Each row has a name. After each piece below comes the name of the row it's from, unless a question asks for something else. Each question is about the rows just above it. Places in a row count from 1.

remik: [-5.02 -1.21  1.84 -1.65 -3.52  4.12  0.33  3.88  1.51  0.17 -5.21  0.07
  5.84  2.11 -2.04 -1.83 -5.74 -3.35 -4.55 -7.10 -1.05 -1.43  2.59 -8.52
  1.48 -1.53 -0.90  2.76  0.88  7.99]
Lus: [-1.97 -0.05 -0.28  1.93 -4.64 -2.52 -3.66 -3.18 -4.22  5.26 -2.73 -3.10
  0.27 -2.36 -2.63 -5.15  0.30  0.53  0.16  0.89  3.25 -4.64  7.14  3.32
  5.50  2.11  2.14  8.63 -4.16  0.84]
Tem: [-1.97 -0.05 -0.28  1.93 -4.64 -2.52 -3.66 -3.18 -4.22  5.26 -2.73 -3.10
  0.27 -2.36 -2.63 -5.15  0.30  0.53  0.16  0.89  1.61  4.28 -4.10  4.93
  0.49 -4.28 -1.98 -2.42 -3.46  2.36]
zomi: [ 4.77 -3.88  0.25 -0.08 -4.45  1.74 -1.29  2.65 -1.85  4.43 -7.97 -5.42
 -2.60  0.33 -5.74 -2.04 -1.83 -2.49 -6.13 -2.97  3.83 -0.24  0.02  1.11
 -2.55 -4.11  4.99  4.69  3.97 -3.15]
The row named Tem:	[-1.97 -0.05 -0.28  1.93 -4.64 -2.52 -3.66 -3.18 -4.22  5.26 -2.73 -3.10
  0.27 -2.36 -2.63 -5.15  0.30  0.53  0.16  0.89  1.61  4.28 -4.10  4.93
  0.49 -4.28 -1.98 -2.42 -3.46  2.36]
Count the entries of [-1.97 -0.05 -0.28  1.93]:	4
Number of entries in [-1.97 -0.05 -0.28  1.93 -4.64 -2.52 -3.66 -3.18 -4.22  5.26 -2.73 -3.10
  0.27 -2.36 -2.63]:	15
The row named Lus:	[-1.97 -0.05 -0.28  1.93 -4.64 -2.52 -3.66 -3.18 -4.22  5.26 -2.73 -3.10
  0.27 -2.36 -2.63 -5.15  0.30  0.53  0.16  0.89  3.25 -4.64  7.14  3.32
  5.50  2.11  2.14  8.63 -4.16  0.84]
[ 0.25 -3.88] is which row, read backwards?	zomi
Where does [-5.74 -2.04 -1.83] start? Give its row and place.	zomi, 15
How many entries does [-1.97 -0.05 -0.28  1.93 -4.64 -2.52 -3.66 -3.18 -4.22] have?	9

tave: [-1.28  0.25 -6.29 -1.24  0.53 -3.67 -1.33  1.30 -2.48 -6.28]
ded: [ 2.00 -0.16  8.10  0.87  1.47  0.44  1.57 -1.23  3.90  3.45]
Gulaf: [ 1.61  3.33 -1.61  1.10  2.41  7.02  3.03  0.38  3.42  3.11]
[ 3.03  7.02  2.41  1.10 -1.61  3.33] is which row, read backwards?	Gulaf
The row named Gulaf:	[ 1.61  3.33 -1.61  1.10  2.41  7.02  3.03  0.38  3.42  3.11]

mapur: [ 1.25 -0.16  7.28  0.40  7.67  0.21]
Kop: [ 2.85  4.76  5.04 -1.42  8.76  3.07]
ketub: [ 4.89 -2.60  8.13  4.05  4.65 -2.64]
Bivez: [ 0.30  2.85  4.75  1.11  6.17 -1.40]
Kaz: [ 4.89 -2.60  8.13  4.05  2.80 -2.64]
How many entries does [0.30] have?	1
The row named ketub:	[ 4.89 -2.60  8.13  4.05  4.65 -2.64]
[2.85 4.75] begins in row and place	Bivez, 2

datad: [-1.76  0.91 -2.14  4.44  4.96  3.92  2.81 -3.23  0.99  3.82 -3.27  3.17
 -1.53  0.87  3.05]
boke: [-0.91  4.34 -2.19  4.69 -1.09 -2.33 -2.57 -1.03 -2.77 -0.69 -1.33 -2.20
 -2.39 -1.78 -1.14]
zuf: [ 1.93 -1.94 -3.67  3.45 -7.65 -3.99 -3.52  1.97 -1.86 -1.81  3.05 -3.33
  1.03 -2.46 -1.68]
pob: [ 2.86  1.55  7.15 -4.64  1.06  2.19  2.68  2.51 -1.70  1.97  2.73  2.82
  4.74  2.47  1.22]
pamep: [ 4.71  3.50  3.30 -2.66 -5.65 -2.40 -1.11  4.58 -3.29 -2.17  5.94 -1.55
  5.61 -0.11 -0.23]
sivi: [ 0.09 -3.48  2.59  5.02 -5.92 -3.23 -2.76 -1.20 -6.68  0.15 -0.81 -2.41
 -0.11 -2.24  0.30]
lera: [-2.82 -0.11  1.98 -1.52  0.22 -0.99 -0.66 -2.33 -2.74 -2.34 -3.53 -0.88
 -2.20 -0.60 -0.12]
Fif: [-4.12  0.19  0.92  1.02  9.45  5.10  3.96 -5.22  0.79  4.94 -6.05  3.94
 -2.87  2.32  2.83]
guk: [ 0.75 -5.07 -0.23  0.55  2.64  2.93  3.30  1.09  0.31  1.62 -0.20  2.67
  0.71  2.96  2.06]
Lume: [-3.26  1.36 -4.80 -4.36 -0.17 -1.60 -2.36 -3.79 -3.67 -0.63 -3.78 -2.17
 -2.40 -2.85 -1.12]
Number of entries in [ 0.09 -3.48  2.59  5.02 -5.92 -3.23 -2.76 -1.20 -6.68  0.15 -0.81 -2.41
 -0.11 -2.24  0.30]:	15
The row named boke:	[-0.91  4.34 -2.19  4.69 -1.09 -2.33 -2.57 -1.03 -2.77 -0.69 -1.33 -2.20
 -2.39 -1.78 -1.14]

pofe: [ 0.60  1.05 -2.38  0.39 -0.29]
dofa: [ 2.03  1.89 -0.76  0.61  1.72]
Raba: [-0.60 -0.44 -1.10 -0.28 -0.32]
gidal: [-5.26 -5.36  1.41 -2.86 -5.93]
fub: [0.57 0.16 3.66 1.87 0.22]
Diso: [-0.70 -0.52  3.72  2.12 -0.49]
Tivi: [-0.35 -0.78 -0.32  2.08 -0.77]
fozi: [-0.70 -2.13  0.22 -1.18 -1.83]
gopof: [ 5.40  5.75 -0.83  8.43  3.46]
Pak: [ 0.93  0.94 -0.68  1.16  0.87]
begam: [-0.33 -1.18 -2.13 -1.83  0.22]
bibos: [-0.55 -0.73 -0.35  1.16 -1.51]
Row and place where [-1.18 -2.13 -1.83  0.22] starts:	begam, 2
The row named Diso:	[-0.70 -0.52  3.72  2.12 -0.49]
Count the entries of [-0.60 -0.44]:	2

podo: [-1.70 -0.40 -1.45 -0.49  4.11  0.64 -3.44  1.37  1.63  1.27  3.53  4.42
  0.03  0.91 -3.39 -1.30  1.39 -1.61 -3.26 -0.30 -4.98 -6.47  1.48 -7.89
  0.75 -1.23  0.24 -0.70 -0.99 -5.89 -1.40  2.71 -1.64  2.78  1.94 -2.33
 -4.41 -0.46 -0.23 -1.14  0.62]
Tud: [-1.06  0.67 -1.41 -1.50  3.11  0.37 -3.46  1.04  2.49  1.57  3.52  4.65
 -0.24  1.48 -4.12 -1.63  1.09 -1.42 -3.89 -0.30 -5.40 -6.45  1.44 -9.20
  0.51  3.78 -0.54 -1.98 -1.03 -5.69 -1.41  2.03 -2.50  2.37  3.20 -3.38
 -5.47  0.66 -0.11 -0.77 -1.30]
Sud: [-5.40 -6.27 -0.04  4.37 -1.90  4.90 -3.43 -5.37  0.19  1.05  6.41  3.65
  3.31  0.28  2.82 -4.93  2.69 -4.07  3.17 -0.30 -5.34 -6.59  2.76 -7.61
  3.08  0.06  2.56  0.96  2.20 -1.42 -5.17 -0.29 -0.67  1.78 -5.16 -5.42
 -3.08 -2.36 -1.01 -2.20  2.37]
rolo: [-1.81 -2.46  2.36 -0.08  2.01  2.96 -0.10  0.39 -0.16  0.06 -0.26  5.44
 -0.24 -0.40 -0.53 -0.14  0.30 -0.49 -2.35 -0.30 -6.97 -6.19  1.49 -3.33
  0.56 -3.40  1.48 -3.15 -2.98 -5.54  1.72  2.27  0.09  1.48 -2.43 -2.58
 -0.53 -0.65  1.53  1.61 -0.83]
zolaf: [-2.80 -2.57 -1.01  1.17  2.31  2.04 -3.25 -0.38  0.24  0.76  2.97  4.20
  1.04 -0.15 -1.00 -1.20  1.87 -3.89 -1.42 -0.30 -4.70 -6.60  0.97 -5.20
  1.76  0.69  0.51 -0.14 -0.21 -4.62 -1.73  2.53  0.59  1.55 -1.44 -1.64
 -3.15 -1.90 -1.04 -0.32  1.71]
How many entries does [-1.81 -2.46  2.36 -0.08  2.01  2.96 -0.10  0.39 -0.16  0.06 -0.26  5.44
 -0.24 -0.40 -0.53 -0.14  0.30 -0.49 -2.35 -0.30 -6.97 -6.19  1.49 -3.33
  0.56] have?	25
Which row holds [-0.16  0.39 -0.10] read backwards?	rolo
The row named Tud:	[-1.06  0.67 -1.41 -1.50  3.11  0.37 -3.46  1.04  2.49  1.57  3.52  4.65
 -0.24  1.48 -4.12 -1.63  1.09 -1.42 -3.89 -0.30 -5.40 -6.45  1.44 -9.20
  0.51  3.78 -0.54 -1.98 -1.03 -5.69 -1.41  2.03 -2.50  2.37  3.20 -3.38
 -5.47  0.66 -0.11 -0.77 -1.30]
Where does [-0.99 -5.89] start? Give its row and place.	podo, 29
The row named zolaf:	[-2.80 -2.57 -1.01  1.17  2.31  2.04 -3.25 -0.38  0.24  0.76  2.97  4.20
  1.04 -0.15 -1.00 -1.20  1.87 -3.89 -1.42 -0.30 -4.70 -6.60  0.97 -5.20
  1.76  0.69  0.51 -0.14 -0.21 -4.62 -1.73  2.53  0.59  1.55 -1.44 -1.64
 -3.15 -1.90 -1.04 -0.32  1.71]
The row named podo:	[-1.70 -0.40 -1.45 -0.49  4.11  0.64 -3.44  1.37  1.63  1.27  3.53  4.42
  0.03  0.91 -3.39 -1.30  1.39 -1.61 -3.26 -0.30 -4.98 -6.47  1.48 -7.89
  0.75 -1.23  0.24 -0.70 -0.99 -5.89 -1.40  2.71 -1.64  2.78  1.94 -2.33
 -4.41 -0.46 -0.23 -1.14  0.62]
Where does [-1.42 -3.89] start? Give its row and place.	Tud, 18

kerop: [ 2.69  3.79  1.21 -1.18 -4.30  1.62  2.43 -1.02  1.15  3.47  2.03 -3.04
  2.18  1.26]
zele: [ 0.81 -3.38 -2.71 -4.60  7.84 -3.86 -0.91 -2.54  1.12 -0.75  1.89 -5.32
 -0.42 -2.66]
fopag: [ 2.63 -0.40 -1.53 -5.32  6.28 -1.05  0.27 -2.22  4.70  1.67  0.23 -5.10
  4.27 -1.89]
venok: [ 1.97  1.40  0.95  1.36 -2.87  1.40  0.79 -1.46 -0.72  4.40  1.51 -2.01
 -0.36  0.82]
bariv: [ 3.24 -0.61  0.44 -1.09  0.83  0.66  2.67 -2.24  2.49  3.49  2.06 -4.80
 -0.20 -0.40]
gapal: [ 2.12  4.36  0.86 -0.05  3.30  0.50 -0.81 -2.62  3.58  2.32 -3.05 -3.77
  2.06 -1.14]
The row named bariv:	[ 3.24 -0.61  0.44 -1.09  0.83  0.66  2.67 -2.24  2.49  3.49  2.06 -4.80
 -0.20 -0.40]
How many entries does [ 2.69  3.79  1.21 -1.18 -4.30  1.62  2.43 -1.02  1.15  3.47  2.03] have?	11
[-1.53 -5.32  6.28 -1.05] begins in row and place	fopag, 3

